Below are the code and all the weights of a small trained network. Each question names an input and a target symbol and asks about switching units off, where a switched-off unit gives its printed mean instead of its output.

import numpy as np


def w(rows, s, z=0):
    codes = np.array(rows[::2]) - 128.0
    scale = np.full(codes.shape[1], s)
    scale[-1] = z or s
    return codes * scale


def norm(h):
    return h / np.sqrt((h * h).mean(-1, keepdims=True) + 1e-5)


def f(y):
    return np.maximum(y, 0)


def softmax(a):
    e = np.exp(a - a.max(-1, keepdims=True))
    return e / e.sum(-1, keepdims=True)


def log_softmax(a):
    a = a - a.max(-1, keepdims=True)
    return a - np.log(np.exp(a).sum(-1, keepdims=True))


def net(x, mask):
    ids = ['αβδζηλξστω'.index(c) for c in x.split()]
    T = len(ids)
    res = E[ids] + P[:T]
    u = 0
    for l in range(2):
        q, k, v = (norm(res) @ M[l].T for M in (Q, K, V))
        z = softmax(np.where(np.tri(T) > 0, q @ k.T / 2**0.5, -1e9)) @ v
        res = res + np.where(mask[u], z, O[l][:, -1]) @ O[l][:, :-1]
        u += 1
        y = f(norm(res) @ A[l][:, :-1].T + A[l][:, -1])
        res = res + np.where(mask[u : u + 4], y, B[l][:, -1]) @ B[l][:, :-1]
        u += 4
    return log_softmax(norm(res)[-1] @ U[:, :-1].T + U[:, -1])


Q, K, V, O, A, B = {}, {}, {}, {}, {}, {}
E = w([
[157,90,113,100,169,136,140,103,104,109,136,134],'α',
[117,144,146,124,129,96,114,122,118,104,147,94],'β',
[180,198,137,162,101,254,176,93,194,160,84,237],'δ',
[129,133,127,118,123,129,138,78,84,61,161,110],'ζ',
[154,95,122,103,183,99,121,131,113,137,128,143],'η',
[161,129,153,179,128,100,114,133,119,85,116,125],'λ',
[115,120,133,103,150,83,112,161,157,173,122,96],'ξ',
[128,105,115,88,142,140,155,103,106,100,159,93],'σ',
[100,144,143,107,116,105,129,140,145,131,144,65],'τ',
[109,137,141,90,152,102,92,142,117,138,131,129],'ω',
],0.0075)
P = w([
[155,147,183,111,189,146,142,120,157,147,215,125],'0',
[134,141,190,95,209,90,191,107,189,110,168,124],'1',
[124,99,225,123,155,93,175,98,174,112,170,117],'2',
[120,94,220,172,144,99,90,74,173,150,196,120],'3',
[144,179,100,217,199,182,105,113,109,185,152,80],'4',
[185,193,2,154,139,134,75,158,118,137,119,105],'5',
[157,127,104,58,106,60,146,147,154,70,59,125],'6',
[101,56,181,110,95,92,138,148,162,72,91,137],'7',
[57,59,193,187,131,156,101,139,114,134,138,133],'8',
[69,130,107,177,161,177,113,122,69,184,96,94],'9',
[119,159,13,164,110,148,94,147,66,123,70,113],'10',
[134,143,60,61,44,100,94,206,99,60,77,152],'11',
],0.0048)
Q[0] = w([
[135,174,2,138,92,125,122,176,78,134,111,125],'L0H1',
[170,118,107,52,66,66,144,138,186,69,104,165],'L0H1',
],0.013)
K[0] = w([
[76,2,228,82,87,75,172,152,123,64,98,143],'L0H1',
[83,38,199,208,112,198,60,105,113,181,213,122],'L0H1',
],0.008)
V[0] = w([
[183,100,109,146,136,198,132,4,6,3,166,182],'L0H1',
[219,61,81,103,239,111,122,197,144,208,81,227],'L0H1',
],0.0045)
O[0] = w([
[109,191,131,191,189,115,146,14,106,207,2,79,2],'L0H1',
[194,198,16,57,83,44,108,141,148,75,94,140,246],'L0H1',
],0.0057,0.00083)
A[0] = w([
[71,103,122,117,147,86,71,194,113,110,120,3,255],'L0N1',
[163,118,129,71,83,156,121,178,168,57,223,197,132],'L0N2',
[94,190,130,167,154,121,148,21,99,199,26,102,126],'L0N3',
[58,97,220,213,186,181,179,83,97,201,78,67,77],'L0N4',
],0.0046,0.0032)
B[0] = w([
[208,47,92,163,206,175,165,46,53,32,116,213,241],'L0N1',
[47,106,106,188,156,150,109,102,202,188,28,71,253],'L0N2',
[153,22,178,105,32,169,133,255,112,163,149,57,248],'L0N3',
[73,237,61,46,139,74,41,101,171,40,154,186,236],'L0N4',
],0.0045,0.0063)
Q[1] = w([
[125,54,181,74,167,55,79,52,156,65,106,77],'L1H1',
[141,182,210,117,70,87,254,46,214,230,179,210],'L1H1',
],0.0061)
K[1] = w([
[156,254,79,148,119,251,128,161,164,244,187,139],'L1H1',
[168,64,106,129,204,54,5,125,94,142,218,14],'L1H1',
],0.0064)
V[1] = w([
[176,70,163,162,182,41,156,103,74,83,185,65],'L1H1',
[172,200,210,252,100,112,63,193,177,74,77,131],'L1H1',
],0.0036)
O[1] = w([
[123,115,138,160,103,30,192,136,21,84,187,121,2],'L1H1',
[192,68,127,84,148,179,27,4,107,154,143,154,172],'L1H1',
],0.0047,0.0032)
A[1] = w([
[157,56,80,139,159,184,128,36,182,112,53,150,66],'L1N1',
[177,98,54,86,85,127,124,175,179,48,173,178,41],'L1N2',
[168,124,113,110,53,197,109,105,162,213,88,189,117],'L1N3',
[163,189,148,87,128,177,143,75,254,195,165,128,4],'L1N4',
],0.006,0.0036)
B[1] = w([
[173,202,146,132,151,201,113,167,145,103,129,99,254],'L1N1',
[114,152,157,141,103,109,123,58,160,221,147,110,193],'L1N2',
[141,169,130,97,142,188,98,155,91,79,116,169,204],'L1N3',
[154,144,95,222,162,192,103,91,254,115,105,9,156],'L1N4',
],0.0073,0.0078)
U = w([
[150,164,111,186,166,172,136,143,197,104,107,79,45],'α',
[197,146,163,115,142,142,166,160,86,120,152,156,95],'β',
[81,169,112,126,158,121,140,119,106,85,153,255,251],'δ',
[105,95,117,118,55,115,105,128,183,185,172,131,114],'ζ',
[56,143,168,170,148,127,136,59,101,220,86,112,127],'η',
[58,170,120,68,105,96,84,248,104,78,133,99,34],'λ',
[155,167,55,137,130,57,148,59,125,139,93,159,166],'ξ',
[187,77,144,72,125,140,64,79,88,122,146,129,138],'σ',
[175,89,137,119,95,106,168,165,73,156,85,62,175],'τ',
[116,29,144,173,151,148,175,155,116,125,158,141,201],'ω',
],0.0066,0.0028)

Each question gives the input, a string of symbols that net reads in full, and the target symbol t.
The units are the heads (2 rows each of Q, K, V and O) and the neurons (one row each of A and B). Each row of codes is followed by its name. A weight is (code - 128) times the scale printed after its matrix; where a second scale follows, it is the last column's (O, A, B and U).
mask holds one flag per unit, layer by layer, with each layer's heads first. A switched-off unit (its flag False) gives its mean, the last column of its rows in O or B, instead of its output. The means were averaged over made-up inputs and are rounded, as every weight is.
A unit's drop is (log p(t) with every unit on - log p(t) with that unit switched off) / (log p(t) with every unit on - log p(t) with every unit switched off).
The circuit of an input: a set's keep is (log p(t) with only the set's units on - log p(t) with every unit switched off) / (log p(t) with every unit on - log p(t) with every unit switched off). Starting from all 10 units, units are removed one at a time, each time the one whose removal leaves the highest keep (on an exact tie, the one counted first), for as long as the keep stays at least 0.8.
circuit, biggest first: the units of the circuit, biggest drop first
most important unit: the unit with the biggest drop
top k neurons: the k neurons with the biggest drops, biggest first
top k neurons in layer l: the k neurons of layer l with the biggest drops, biggest first
input ξ ξ τ η ω, target ζ: top 2 neurons -> L1N2; L1N1
input ζ β ζ σ ω λ η ξ η η, target ξ: most important unit -> L0H1
input η ξ ζ σ η β λ, target λ: top 4 neurons -> L0N4; L0N3; L0N2; L1N2
input ξ σ ω β β, target λ: top 2 neurons -> L0N4; L0N3
input α λ ξ, target τ: circuit, biggest first -> L0H1; L0N3; L1H1; L0N2
input τ β ω ω λ β ξ σ ω τ ξ, target λ: top 4 neurons -> L0N4; L0N3; L0N2; L1N2
input λ λ β, target σ: top 3 neurons -> L0N3; L0N4; L0N2
input β η η λ ζ ω ζ β ω ω η, target δ: top 3 neurons -> L0N4; L0N3; L0N2
input ω ω τ ω ω ω τ ξ ω β, target ω: circuit, biggest first -> L0H1; L0N4; L1N1
input ξ α η ω, target ζ: circuit, biggest first -> L0H1; L1N2; L1N1
input ω δ β ω τ δ, target δ: top 3 neurons -> L0N2; L0N4; L1N1
input ω δ β τ δ, target β: circuit, biggest first -> L1H1; L0N2; L0N4
input δ α ω δ, target β: top 3 neurons -> L0N2; L0N4; L0N3
input σ ζ σ λ β, target η: circuit, biggest first -> L0H1
input τ ω ζ τ ω σ λ α ζ, target λ: top 3 neurons -> L0N4; L0N3; L1N2
input η ω ω ζ α λ η ω ω η ξ ω, target α: top 4 neurons -> L0N2; L0N3; L0N4; L0N1
input η ω τ η δ ω η η ξ δ, target ξ: top 2 neurons -> L1N1; L0N2
input η η σ α σ α ξ η, target λ: top 3 neurons in layer 0 -> L0N4; L0N3; L0N2
input ω α ω ω δ ξ β η β λ δ ω, target δ: top 3 neurons in layer 0 -> L0N4; L0N3; L0N2
input τ τ ω τ, target ω: top neuron in layer 0 -> L0N4
input ζ β ζ ω β τ, target η: top 2 neurons in layer 1 -> L1N1; L1N3
